Below are the code and all the weights of a small trained network. Each question names an input and a target symbol and asks about switching units off, where a switched-off unit gives its printed mean instead of its output.

import numpy as np


def w(rows, s, z=0):
    codes = np.array(rows[::2]) - 128.0
    scale = np.full(codes.shape[1], s)
    scale[-1] = z or s
    return codes * scale


def norm(h):
    return h / np.sqrt((h * h).mean(-1, keepdims=True) + 1e-5)


def f(y):
    return np.maximum(y, 0)


def softmax(a):
    e = np.exp(a - a.max(-1, keepdims=True))
    return e / e.sum(-1, keepdims=True)


def log_softmax(a):
    a = a - a.max(-1, keepdims=True)
    return a - np.log(np.exp(a).sum(-1, keepdims=True))


def net(x, mask):
    ids = ['ΓΔΘΞΠΦαβελμτ'.index(c) for c in x.split()]
    T = len(ids)
    res = E[ids] + P[:T]
    u = 0
    for l in range(3):
        q, k, v = (norm(res) @ M[l].T for M in (Q, K, V))
        z = softmax(np.where(np.tri(T) > 0, q @ k.T / 2**0.5, -1e9)) @ v
        res = res + np.where(mask[u], z, O[l][:, -1]) @ O[l][:, :-1]
        u += 1
        y = f(norm(res) @ A[l][:, :-1].T + A[l][:, -1])
        res = res + np.where(mask[u : u + 4], y, B[l][:, -1]) @ B[l][:, :-1]
        u += 4
    return log_softmax(norm(res)[-1] @ U[:, :-1].T + U[:, -1])


Q, K, V, O, A, B = {}, {}, {}, {}, {}, {}
E = w([
[227,139,24,200,125,195,138,137,105,148,182,136],'Γ',
[145,76,114,159,107,242,177,50,89,140,121,172],'Δ',
[137,133,98,107,110,142,169,159,100,148,111,177],'Θ',
[165,36,157,122,100,162,148,108,110,217,179,115],'Ξ',
[127,163,113,59,112,168,125,179,119,165,120,173],'Π',
[119,106,123,106,48,144,172,83,130,142,90,192],'Φ',
[49,104,88,94,189,129,122,69,104,166,158,114],'α',
[68,62,82,47,137,192,109,121,118,234,72,91],'β',
[112,213,108,196,56,96,155,96,71,41,127,115],'ε',
[89,40,35,117,134,81,48,112,69,141,92,196],'λ',
[221,21,132,51,145,102,141,146,161,125,147,161],'μ',
[216,173,37,50,128,99,197,248,130,127,148,153],'τ',
],0.018)
P = w([
[124,152,198,143,183,231,217,96,192,215,132,228],'0',
[114,140,201,175,188,134,166,88,230,136,251,167],'1',
[74,175,208,135,166,158,178,109,153,97,176,186],'2',
[126,158,169,132,97,87,151,102,172,246,164,124],'3',
[110,150,150,102,107,98,124,101,185,255,150,122],'4',
[48,145,159,80,122,115,107,122,148,198,147,139],'5',
[54,166,117,92,128,144,113,116,135,176,94,164],'6',
[66,150,88,86,119,144,114,112,139,159,86,171],'7',
[131,136,60,144,90,182,117,107,158,139,98,198],'8',
[93,146,111,72,81,127,112,221,146,148,155,165],'9',
],0.0079)
Q[0] = w([
[191,105,242,230,87,76,87,121,42,112,164,96],'0.h1',
[206,122,132,78,45,253,13,86,28,246,115,117],'0.h1',
],0.0037)
K[0] = w([
[108,248,168,118,113,180,154,81,190,109,196,164],'0.h1',
[123,97,109,92,108,95,1,109,110,107,93,216],'0.h1',
],0.0047)
V[0] = w([
[84,45,67,237,129,81,37,187,144,84,36,106],'0.h1',
[143,41,154,136,217,119,177,230,143,94,2,60],'0.h1',
],0.0048)
O[0] = w([
[127,84,128,79,38,145,170,118,117,2,202,50,5],'0.h1',
[102,109,239,113,169,24,122,203,238,103,182,89,22],'0.h1',
],0.0097,0.002)
A[0] = w([
[123,122,111,106,126,103,215,116,97,155,126,149,249],'0.n1',
[139,106,140,108,103,86,99,68,64,11,155,48,45],'0.n2',
[138,110,195,123,136,113,79,150,157,167,88,135,255],'0.n3',
[171,255,108,129,100,102,151,107,168,82,82,102,131],'0.n4',
],0.0072,0.00067)
B[0] = w([
[60,72,124,202,134,142,185,84,145,178,237,94,254],'0.n1',
[102,175,105,107,42,159,192,197,110,60,218,120,151],'0.n2',
[103,75,60,255,129,138,175,59,114,4,163,184,234],'0.n3',
[130,62,136,36,221,113,236,110,22,141,113,82,154],'0.n4',
],0.0082,0.0044)
Q[1] = w([
[161,132,138,84,34,102,12,82,195,22,67,87],'1.h1',
[216,228,219,26,5,18,16,112,94,3,63,21],'1.h1',
],0.005)
K[1] = w([
[138,208,245,196,174,191,172,157,160,156,118,95],'1.h1',
[103,166,254,207,157,167,158,87,166,171,206,114],'1.h1',
],0.0067)
V[1] = w([
[70,218,179,192,22,175,69,172,220,104,95,90],'1.h1',
[155,2,160,167,71,169,54,61,128,90,90,182],'1.h1',
],0.0059)
O[1] = w([
[26,111,50,211,110,157,71,77,69,248,126,171,2],'1.h1',
[160,218,109,147,89,190,64,71,126,23,121,155,177],'1.h1',
],0.015,0.0093)
A[1] = w([
[187,138,203,154,142,52,93,103,152,68,25,58,178],'1.n1',
[132,186,46,154,62,142,75,82,27,140,154,193,4],'1.n2',
[121,78,144,2,191,123,92,79,193,88,85,149,135],'1.n3',
[143,123,63,110,87,153,201,170,59,122,67,141,126],'1.n4',
],0.006,0.0018)
B[1] = w([
[247,166,116,119,108,53,137,152,94,136,10,185,157],'1.n1',
[128,79,116,119,59,132,204,108,129,171,196,156,140],'1.n2',
[163,189,129,149,71,97,210,134,136,113,92,170,254],'1.n3',
[62,148,188,90,115,77,78,122,114,167,140,94,174],'1.n4',
],0.011,0.0092)
Q[2] = w([
[60,36,70,174,126,57,4,153,93,64,48,79],'2.h1',
[14,1,86,191,153,181,1,179,43,200,164,84],'2.h1',
],0.005)
K[2] = w([
[191,94,153,217,248,212,144,122,180,139,202,69],'2.h1',
[142,192,233,210,183,254,212,168,166,210,138,89],'2.h1',
],0.0059)
V[2] = w([
[91,205,196,187,41,147,254,189,234,108,100,110],'2.h1',
[110,71,123,187,66,133,155,178,228,172,201,169],'2.h1',
],0.0051)
O[2] = w([
[59,100,115,175,106,22,77,201,186,249,134,56,254],'2.h1',
[84,139,12,77,154,13,118,178,145,55,202,203,107],'2.h1',
],0.011)
A[2] = w([
[163,122,74,138,72,86,140,184,166,154,160,83,201],'2.n1',
[129,52,97,57,163,106,128,139,139,101,76,85,184],'2.n2',
[127,134,102,151,83,28,162,95,107,195,59,194,7],'2.n3',
[108,156,116,120,138,179,120,89,254,180,140,126,254],'2.n4',
],0.0074,0.00078)
B[2] = w([
[71,116,150,198,65,168,85,84,76,122,94,148,255],'2.n1',
[119,90,89,109,49,197,239,237,129,21,205,163,154],'2.n2',
[204,167,133,107,190,93,129,85,201,132,196,99,233],'2.n3',
[9,49,166,141,117,115,28,189,52,77,106,89,208],'2.n4',
],0.011,0.0093)
U = w([
[208,195,153,150,95,109,112,72,183,103,93,166,149],'Γ',
[164,131,222,100,133,152,128,87,85,173,61,73,115],'Δ',
[62,88,128,126,64,186,130,136,62,133,2,212,138],'Θ',
[154,66,98,123,124,72,217,181,106,141,163,125,107],'Ξ',
[143,52,178,161,159,110,84,112,91,103,107,164,88],'Π',
[145,131,119,81,167,149,55,111,123,217,130,182,253],'Φ',
[35,143,128,218,79,91,77,102,159,108,136,77,127],'α',
[91,115,92,95,64,81,112,55,68,89,191,144,113],'β',
[119,125,99,137,161,103,118,98,133,118,124,134,105],'ε',
[125,122,156,86,193,91,91,70,124,137,152,81,121],'λ',
[117,156,64,206,118,135,153,135,96,141,126,169,88],'μ',
[115,130,134,98,113,94,99,28,159,161,203,185,84],'τ',
],0.0081,0.0047)

Each question gives the input, a string of symbols that net reads in full, and the target symbol t.
The units are the heads (2 rows each of Q, K, V and O) and the neurons (one row each of A and B). Each row of codes is followed by its name. A weight is (code - 128) times the scale printed after its matrix; where a second scale follows, it is the last column's (O, A, B and U).
mask holds one flag per unit, layer by layer, with each layer's heads first. A switched-off unit (its flag False) gives its mean, the last column of its rows in O or B, instead of its output. The means were averaged over made-up inputs and are rounded, as every weight is.
A unit's drop is (log p(t) with every unit on - log p(t) with that unit switched off) / (log p(t) with every unit on - log p(t) with every unit switched off).
The circuit of an input: a set's keep is (log p(t) with only the set's units on - log p(t) with every unit switched off) / (log p(t) with every unit on - log p(t) with every unit switched off). Starting from the 12 units with the biggest drops (on a tie, the unit counted first), units are removed one at a time, each time the one whose removal leaves the highest keep (on an exact tie, the one counted first), for as long as the keep stays at least 0.8.
units of the circuit, in order: the units of the circuit, biggest drop first
most important unit: the unit with the biggest drop
k most important neurons: the k neurons with the biggest drops, biggest first
top k neurons in layer l: the k neurons of layer l with the biggest drops, biggest first
input Θ Π β Γ β Π Π μ Π Π, target Γ: 3 most important neurons	2.n4, 1.n1, 0.n3
input β λ β β Π β λ Π, target β: most important neuron	0.n2
input Ξ Φ β Π β Π ε β, target Δ: units of the circuit, in order	2.h1, 0.n4, 0.h1, 1.n4
input Φ λ Π Δ λ λ β λ Δ β, target β: 2 most important neurons	0.n2, 1.n2
input Δ β β λ ε Ξ β Δ β λ, target β: 4 most important neurons	0.n2, 1.n2, 2.n4, 1.n4
input τ τ Γ Π Π, target Φ: units of the circuit, in order	0.h1, 1.n3
input β β β τ μ β β Δ, target α: units of the circuit, in order	2.h1, 1.n3
input Π Π λ Π Π β Ξ Π Π, target Θ: units of the circuit, in order	0.h1, 2.n3
input Ξ Π Π α λ β β β β Π, target Θ: units of the circuit, in order	2.n3, 2.h1
input β Π Π Φ Δ Ξ, target τ: 4 most important neurons	1.n2, 2.n3, 0.n4, 1.n4
input β Π Ξ Π Π Δ, target Φ: units of the circuit, in order	0.h1, 1.n3, 2.n1
input Δ β ε Δ, target Δ: units of the circuit, in order	0.n4, 2.h1, 0.h1, 1.h1
input β Φ ε β Π β τ Δ β, target Ξ: 2 most important neurons	2.n2, 0.n4
input Π τ Π β β λ ε, target Γ: most important unit	0.h1
input ε Π β Ξ Ξ Π β β Π ε, target Δ: top 3 neurons in layer 0	0.n4, 0.n3, 0.n2
input Π Δ β ε, target Δ: units of the circuit, in order	0.n4, 2.h1
input τ Π μ β ε ε β Φ, target Δ: top 2 neurons in layer 1	1.n1, 1.n4
input μ β ε β Φ, target Δ: 4 most important neurons	0.n4, 0.n1, 1.n4, 1.n1
input Π Π Φ Δ, target τ: 2 most important neurons	1.n2, 2.n3
input Θ β Π β Π Δ Π τ Ξ, target Ξ: units of the circuit, in order	1.h1
input ε β Π, target Δ: 2 most important neurons	0.n4, 1.n4
input Π β Δ Π Ξ β β τ β α, target Ξ: 2 most important neurons	0.n4, 2.n2
input β β Π β Γ, target α: top 2 neurons in layer 2	2.n1, 2.n4
input β τ β β Φ Δ β β τ β, target Ξ: 2 most important neurons	0.n4, 2.n2
input ε β β β Π, target α: 2 most important neurons	0.n3, 0.n1
input τ Π Φ, target Ξ: top 2 neurons in layer 0	0.n4, 0.n1
input β Π Δ, target α: units of the circuit, in order	2.h1
input Φ Θ Φ, target τ: 3 most important neurons	1.n2, 2.n3, 1.n3
input λ λ α μ β, target Θ: 2 most important neurons	0.n2, 2.n3
